The rows lie along a hidden order. The number after each row says roughly how far along it the row is, from 0 to 9. A new part has a new order.
(in the rows, 128 means zero)
[100 213 164 191 128  99 128 110 150 126 137 124 116 152 169 119 100 128
 133 137  38 135 139  86 119 139  83 111]  1
[159 115 144 167 140 132  86 122  98 141 137 102  60 149 107 142 226 131
 125 143 126 129 152  94 160 132 142 127]  8
[111 232 180 170 123  82 116 127 161 133 109 115 146 145 167 119 135 134
 139 128  84 139 152 111 170 128  99 122]  1
[181 155 118 134 145 132 126 140 111 132 160 122  83 123  95 156 138 122
 123 143 110 129 140 135 132 134  87 112]  5
[148 120 123 139 130 127 121 140 105 135 153 110  56 128 101 148 143 131
 124 145  92 127 138 103 147 138  89 124]  6
[165 111 140 148 124 134 101 127 101 135 145 108  40 123 107 143 213 130
 126 137 142 129 143  82 136 136 116 106]  7
[153 113 135 187 161 117  97 134 112 126 144 121  86 156 125 136 157 112
 119 140  51 125 161 100  90 129 109 137]  5
[140  95 135 172 148 144  70 103  85 137 138 115  74 160 106 130 199 112
 119 141 139 124 142  44 120 124 167 125]  8
[140 107 133 168 143 134  89 134  90 130 147 120  65 164  93 139 198 119
 113 146  93 122 150  82 115 140 140 124]  9
[ 73 144 148 122 109 114  97 182 122 128 112 120  82 140 105 109 180 130
 129 129 106 125 151 172 173 124 141 151]  7
[ 99 174 144 121 103 112 121 170 132 124 117 126  52 145  95 128 193 139
 132 133  86 127 157 182 198 136  97 124]  6
[ 88 190 156 153 101 101 112 131 141 133 111 121   5 136 143 125 156 146
 136 133  73 128 150 127 189 140  83 109]  3
[ 82 138 130 133 121 105 113 182 141 121 120 121  69 151 139 115 162 136
 129 129  49 125 167 190 137 140 111 116]  6
[149 202 160 194 136 120 117 100 111 138 133 118  73 151 112 159 157 118
 131 150  93 133 147  72 153 133  87 120]  3
[109 225 175 177 116  96 130  95 163 127 116 108 105 124 166 126 125 137
 142 123  66 138 143  87 152 135  69 111]  0
[104 143 137 122 126 116  92 173 136 124 123 112  49 142 101 128 207 129
 126 133 102 124 171 188 176 131 114 129]  7
[140 233 165 186 133 108 140 108 152 131 140 120 119 153 174 138 128 136
 136 143  55 137 145 106 146 144  65  98]  0
[114 125 120  97 112 125 120 179 130 113 138 120  25 131  86 132 173 136
 123 126  75 121 171 203 155 143  83 117]  9
[119 116 147 180 141 136  76 102 108 137 137 104  68 159 109 126 151 119
 122 141  99 123 147  28 110 126 146 153]  6
[143 171 146 173 129 127 115 122 115 133 140 112  46 137 100 133 165 129
 128 141  73 126 147  81 143 138  85 126]  5
[110 140 145 144 129 119  84 101 117 132 128 109  84 127 138 122 182 132
 129 123 158 129 146  99 184 125 147 120]  6
[106 178 156 184 130 102 123 112 136 124 138 119 113 155 145 116 127 132
 131 132  45 132 139 109 119 139 107  96]  3
[150 116 156 178 145 124  76 152 104 144 135  97  45 154 114 138 228 126
 125 147 105 129 157  79 157 131 153 132]  8
[106 143 143 153 134 105 102 161 140 126 128 124 100 163 147 118 161 127
 127 134  77 131 149 137 134 131 128 125]  6
[ 92 122 153 172 137 125  66 135 113 132 137 105  44 146 118 110 162 127
 124 128  76 124 162  71 138 128 149 148]  6
[113 203 143 120 100 110 138 174 146 131 111 120  61 143 121 137 185 146
 137 132  91 131 156 179 200 146  79 106]  5
[ 97 218 155 167 111  90 125 153 156 124 117 116 103 145 158 128 115 147
 135 124  51 131 146 105 153 142  89 111]  3
[142 126 120 101 121 118 114 185 123 126 125 117  21 143  77 150 222 132
 125 137 102 123 158 200 163 138  80 129]  9
[148 138 113  99 127 128 111 176 119 124 126 112  17 134  77 156 214 132
 127 139 109 121 161 184 163 139  77 119]  8
[132  78 139 141 132 135  72 167 105 130 112 115  45 152  82 131 225 117
 122 134 143 123 165 124 126 124 153 145]  9
[ 90 150 150 164 127  87 113 181 157 119 119 130 125 185 144 117 162 127
 126 132  60 126 154 185 120 134 125 129]  7
[112 195 151 166 123  93 147 135 147 124 134 125 136 138 148 121 121 131
 133 126  67 136 138 147 151 136  96 105]  3
[118 200 182 201 140  99 100 112 144 133 121 125 146 153 179 109 133 119
 135 137  96 141 146  74 132 124 145 132]  1
[111 132 133 141 129 119  99 185 134 129 119 111  77 158 123 130 166 131
 124 144 102 124 156 131 119 139 118 146]  7
[ 78 209 173 158 108  78 117 176 170 130  94 116 116 163 153 114 126 143
 137 136  65 133 146 138 156 136 112 156]  3
[155 205 155 203 140 110 120 102 135 139 121 122 137 156 154 144 130 126
 128 150  38 135 132  65 112 134  90 122]  1
[128 201 128 152 115  89 140 156 159 121 120 119 117 169 150 144 145 149
 134 135  48 126 150 176 161 145  68 103]  5

[ 59 121 111 145 139 102 188 125 125 150 106  76 116 115 197 139 151 131
 140 169  82 121 165 109 118 147 102 123 124 117 153  93 123 120 128 166
 110 165 113 103 130 103 187 158 130 187 166 136 148 126 137]  1
[105 134 171  99 148 142 146  98 133 111 180  48 137 122 136 156 113 127
 148  61 135 133 132 136 123 137 120 170  97  57 141  93 125 141 146 154
 177 123  96 195 120 154 116 198  87 169 116 129 105 108 100]  0
[110 141 130 119 168 137 123 132 105  64 109 132 138  97 140 103 128  66
 142  91 135  80 104 119 139 161 134 128 112 125 151 148 135 102 151 171
 156 135 143 114 154 135 180 142 140 111 143 159 170 134 122]  5
[111  87 143 120 109 148 171 123  87 112 144 155 154 103  45 144 130 125
 147 140  85  98 142 130  86 109 130 215 125  27 141 112 148 122 131 170
 119 125 157 169 111 127 168 119 125 210 156  99 180 141 107]  6
[100 100 168 122 103 127 115 100 160  91 117 138 105 110 112 152  82 121
 127 169 146 105 130 108 129  80 108 151 107  99 104 154  64 123 119 114
 105 163 135  92 103 141 145 125 132 106 105  96 158  66 122]  8
[123  54 141  81 150 150 151  90 118 130 147  54 105 138  85 115 128 105
 145  99 125 102 139  97 160 120 131 141 102  30  97  94 157 129 157 112
 117 107  78 106 102  54 141 185 146 136 108 114 180 113  98]  4
[157 150 195 128  91 133 125 102 152 164 112 174 117 154 106 151 122 148
 147 159 149  99 146 133 160 126 148 148 166  12 140 124 122 109 144 159
 165 171 164 116 161 114 225 154 127 121 107 131 128 132 101]  8
[138 155 167 140 121 154 158 146  79 121  95  98  86 143 141 146 140 137
 149 157 175 107 147 100 154 147 120 206 120 116 139  83 114 135 131 134
 185 156 201 149 132 151 146 146 114 125 134 146 169  93 113]  3
[114 133  86  97 147 126 169 106 113 112 169 150  66 113 122 178 120 148
 144 120 102 137 103 125 148  97 131 115 125  71 127 131 170 111 123 167
 147 155 153  50 180 160 129 112 120 138 139 125 173  98 151]  6
[130 121 195 122 107 120 144 178 138 123 112  91 172 132 124 138 102 123
 132 154 126  78 169 122 140  85 108 122 119 113 144 168 136 137 136 154
 120 109 113 111 136 124 108 132 158 216 115 158 147 144  88]  5
[150 151 174 163 162 190 136 117 117  77 136 169 143 152 138 125 140 168
 135 147 120 100 136 114 110 111  76 141  97  32  87 103 106 114  99 134
 167 122 143 142 153 110 192 114 134 171 118 103 184 125 125]  1
[125  79 101 101  75 134 152 146  69 158 169  88  83 139 151 150 118 143
 158 112  86 125 103 112  77 119 124 124 101  14 140 107 162 137 129 139
 174 101 137 156 120 138 156 105 147 138 103 122 143 155 156]  3
[131 139 141 129 122  86 152 142 140 129 131 121  94 194 148  90 119 155
 120 152 138  83 112 138 199 138 136 134 101   1  90 105 114 142 149 129
 145 115 132 127 158  61 137 143 119 190 102 112 122 115 161]  4
[109  24 110 144  89 156 136 111 137 143 132 199 119 124  76 151 109 127
 148  68 132 115 137 145 160 102 125  83 127 155 120 116 114 116 138 161
 127 133 137 140 144 176 132 105 140 188 142 110 144 137 150]  6
[148 120 169 120 112 132 141 128 124  97 121 121 161 162 141 126 158 110
 144 165 153  80 152 131 155 107 136 135 119  30 105 145 167 127 116 160
  63 100 114 142 106 177 154 114 152  77 145 185 110  97 124]  7
[124 153 128 155 135 176 156 147 105  89 137  74  72 118 147 131 125 137
  98  82 138  79 157 123 138 130 171 110 128 161 181 155 164 149 124 106
 102 132 133 190 113 127 110 123 145 138  95 107 147 111  83]  3
[108 147 118 131 153 206 140  98 146 101 181 136 141 138  62 147  75 125
 145 151 106 133 169 116 132 135 152 168 125 174 118 129 154 120 134 141
 128  90  84  81 127  84 164 139 127 160 100 139 131 141 125]  5
[196  63 147  94 121 106 168 125  93 205  84 115 106 123 152 154 117 145
 136 160 152 159 136 154 116 114 110 151 155   1  88 112 103 139 134 149
 141 147 137 117 173 103 161 138  88 255 127 115 181 133 125]  7
[153 125 124 183 128 142  86 112 145 176 100  97 127 115 123 133 116 103
 126 113 120 119 126 148 179 116 186 127 102  16 105 110 131 135 115  88
 119 114 164 143 137 133 118 178 102 135 134 126 146  67 131]  9
[157 146 138 104 109 127 129 110 134 188  83  73 125 116 130 187  95 137
 117 108 153 137 110 122 157 112 137 202 134   1  84 129 152 139 127 144
  54 143 174 152 132  28 143 133  76 161 120 136 158 135 146]  8
[129 141 116 102 101 133 109 152  92 170 135 150  68  82  89 141 139 135
 131  71 114 192 133 154 149 118  99 176 102  75  96 107  95 128 153 168
 104 115 150 105 148 110 187  86 126 214 152 128 173 112 107]  9
[133 128 150  77  40 132 159 164 117 155 113  95  79 120 154 121  91 131
  99 119 173 121 120 128 170 113 106 115 112 115 108  84  70 159 147 151
 147 125 147 107 127 132  80  98 113 164 116 129 171 136 116]  7
[117 145 100 134 152  94 151 137 135 157 130  92 118 160 119 140 145 147
 121 184 126 146 177 118 133 161  77 125 133  83 100 126 151 137 130 176
 115 173 125 173 126 122 122  97 155 168 184 140 167 142  99]  5

Next part:
[157 143 101 132 131 138 112 103 118 120 119 120 131 128 111  90 140 130
 163 184 141 113 142 118 118]  6
[128 141 117 140 122 142 126 138 108 128 116 122 130 105 116  63 131 136
 144 139 135 147 121 128 120]  1
[137 142 111 137 142 135 121 139  83 129 108 119 132 116 109  73 130 126
 147 118 216 122 131 194 151]  8
[134 134 126 141 122 136 123 130 122 133 103 118 129 108 122 178 128 127
 103 164 138 121 146 136  94]  5
[119 138 118 142 110 126 122 136  94 130 101 134 127 118 119 200 132 127
 157 130 206 130 130 122 134]  7
[153 139 100 142 134 137 112 111  93 125 117 121 132 127 104  87 146 126
 152 155 151 108 139 148 129]  8
[136 138 104 147 140 135 118 119 110 126 120 121 131 134 107 103 145 126
 132 139 131 122 128 133 129]  7
[118 129 131 156 119 132 126 129 113 134 126 121 122 112 117 137 123 128
 125 112 117 125 122 189 144]  4
[143 134 112 160 127 135 124 113  97 130 119 119 129 117 110 127 134 125
 136 135 129 109 131 198 142]  9
[125 138 116 153 115 138 122 136  93 134 119 119 127 100 111 136 131 127
 130 140 129 120 135 165 129]  5
[126 147 114 133 122 138 123 134 102 127 118 128 127 119 113  98 135 132
 149 133 149 136 120  92 129]  3
[130 149 113 174  99 142 124 108  98 130 120 124 129 106 104 157 136 136
 133 136 121 127 118 123 129]  4
[ 92 140 129 121 125 132 120 137  78 135 133 118 114 109 121  81 112 126
 150 145 115 126 141 147 130]  2
[126 139 105 104 159 137 122 137  96 119 117 124 132 162 120   1 137 123
 148 125 189 136 130  84 127]  5
[101 139 121  93 141 132 123 138  72 124 158 113 121 141 126   1 123 125
 152 139  96 122 132  89 129]  1
[130 135 114 100 136 142 128 159 135 122 102 138 134 117 124  29 134 138
 139 147 232 153 128  89 113]  2
[129 133 116 136 131 133 123 145 103 130 117 124 126 119 118  11 131 128
 160  99 191 121 128 189 155]  6
[ 93 130 138 137 119 130 123 149  92 135 140 122 117 110 124 121 115 127
 123 133  96 122 128 157 129]  2
[140 140 106 123 164 137 122 148 101 119 108 126 137 147 116  25 141 126
 146 146 189 130 132 103 129]  5
[127 134 114 142 121 118 118 100  81 130 131 122 121 148 123 169 128 127
 181 136 139 108 142 126 150]  9
[122 136 117 145 124 143 131 144  92 134 118 114 126  97 116  14 129 127
 134  82 157 138 110 194 161]  2
[130 122 127 140 139 132 125 150  99 134 118 122 126 117 125  64 126 130
 144  76 201 123 131 235 163]  7
[124 146 117 112 125 154 122 151  86 129 117 117 125  83 112   3 128 141
 127 151 151 148 122 137 130]  0
[148 158 109 141 102 141 120  90  96 127 114 121 126 102 112 119 131 137
 161 173 151 119 140 138 129]  5
[131 129 121 144 133 134 126 133  97 133 117 115 127 104 116  49 130 125
 134 101 149 122 127 231 161]  6
[126 121 122 103 156 131 122 135  99 130 129 112 126 137 124  14 130 117
 147 136 142 114 147 162 121]  6
[106 135 129 137 122 125 117 146  88 134 119 122 117 116 114 126 120 127
 139 129 136 116 140 172 139]  6
[102 137 113 135 123 131 114 133  46 125 135 122 122 135 106 101 131 126
 169 119 139 125 120 128 150]  5
[120 138 121 125 110 132 121  85  65 130 144 102 120 126 121  99 120 123
 129 143  82 120 144 104 129]  4
[126 138 120 139 120 140 125 133 105 129 118 113 128 100 119 108 128 126
 109 151  96 120 138 151 114]  3
[122 124 129 122 134 124 122 120  94 131 141 103 122 130 121  91 117 114
 129 138  80 103 152 171 129]  6
[141 146 106 153 115 134 122  71 113 123 120 125 129 126 116 155 135 130
 166 147 124 123 129  98 129]  7
[100 137 115 128 123 130 115 138  45 131 121 122 120 121 106 111 129 126
 183 107 150 121 125 135 159]  6
[135 140  92 124 146 135 114 127  98 119 120 123 131 150 109  80 144 126
 168 154 137 121 133  91 116]  6
[123 138 123 133 125 134 127 151 102 133  99 122 128 116 126 153 129 126
 116 140 164 126 139 132 112]  5
[125 141 116 112 134 146 121 135  99 122 120 118 128 116 117   1 132 129
 147 145 127 137 131  83 103]  0
[129 140 104 139 121 130 111  97  86 127 117 124 127 136 111 213 135 126
 192 147 135 117 143 136 136]  9
[128 150 117 140 114 140 123 136  97 130 112 125 129 115 105 132 136 133
 143 149 137 137 120  96 120]  3
[108 139 124 130 113 126 123 143  88 134 117 124 119 118 123 178 116 126
 136 142 144 122 139 134 129]  5
[156 137 104 152 128 137 113 101  99 126 118 121 131 124 102 120 139 127
 143 161 129 100 137 162 129]  9
[127 149 120 143 108 146 125 108  97 131 119 114 127 107 116 102 132 133
 108 142  95 132 130 131 129]  0
[139 144 111 161 100 140 118  98  93 130 115 117 126 101 108 170 132 131
 145 179 120 117 137 141 132]  6
[114 144 117 157 121 144 129 134  82 130 117 118 127 102 117  57 130 133
 133 117 133 144 113 134 133]  1
[118 126 133 129 118 124 123 134  96 137 118 117 118 115 121 148 113 126
 128 152 102 111 149 171 129]  5
[128 137 113 158 121 133 123 132 108 130 116 125 128 113 107 169 134 129
 138 136 147 121 125 144 130]  6
[113 139 124 116 142 132 112 136  79 120 125 132 126 151 113  53 135 126
 183 138 170 127 131  74 131]  5
[ 95 136 123 133 127 135 123 132  70 130 144 111 124 113 122   1 124 126
 125 110 110 136 122  97 129]  0
[137 133 121 158 122 136 125 120 100 135 122 112 127 117 113 109 133 123
 125 133 131 109 132 211 138]  8
[138 153 102 136 123 134 115  81 101 124 126 124 127 127 118 129 136 133
 198 165 154 120 135 106 130]  7
[127 126 123 144 127 134 125 130 102 133 117 123 127 116 118  77 128 126
 140  93 193 123 125 213 166]  7
[120 139 113  96 116 134 115 146  73 132 112 115 122 118 122 116 119 124
 171 155 176 117 155 131 115]  5
[124 155 111 139 102 132 121  99  65 127 119 126 125 120 117 142 131 131
 191 134 154 131 128  84 146]  5
[133 138 129 139 123 135 121 123  96 135 119 108 126 107 116 100 131 127
 121 137 124 112 137 220 135]  6
[127 142 117 128 125 136 123 154  82 130 100 129 133 117 123  98 130 129
 143 140 198 141 125 111 125]  4
[126 138 105 130 136 135 115 117  93 123 122 121 129 144 106 103 142 127
 149 155 122 116 132 110 131]  6
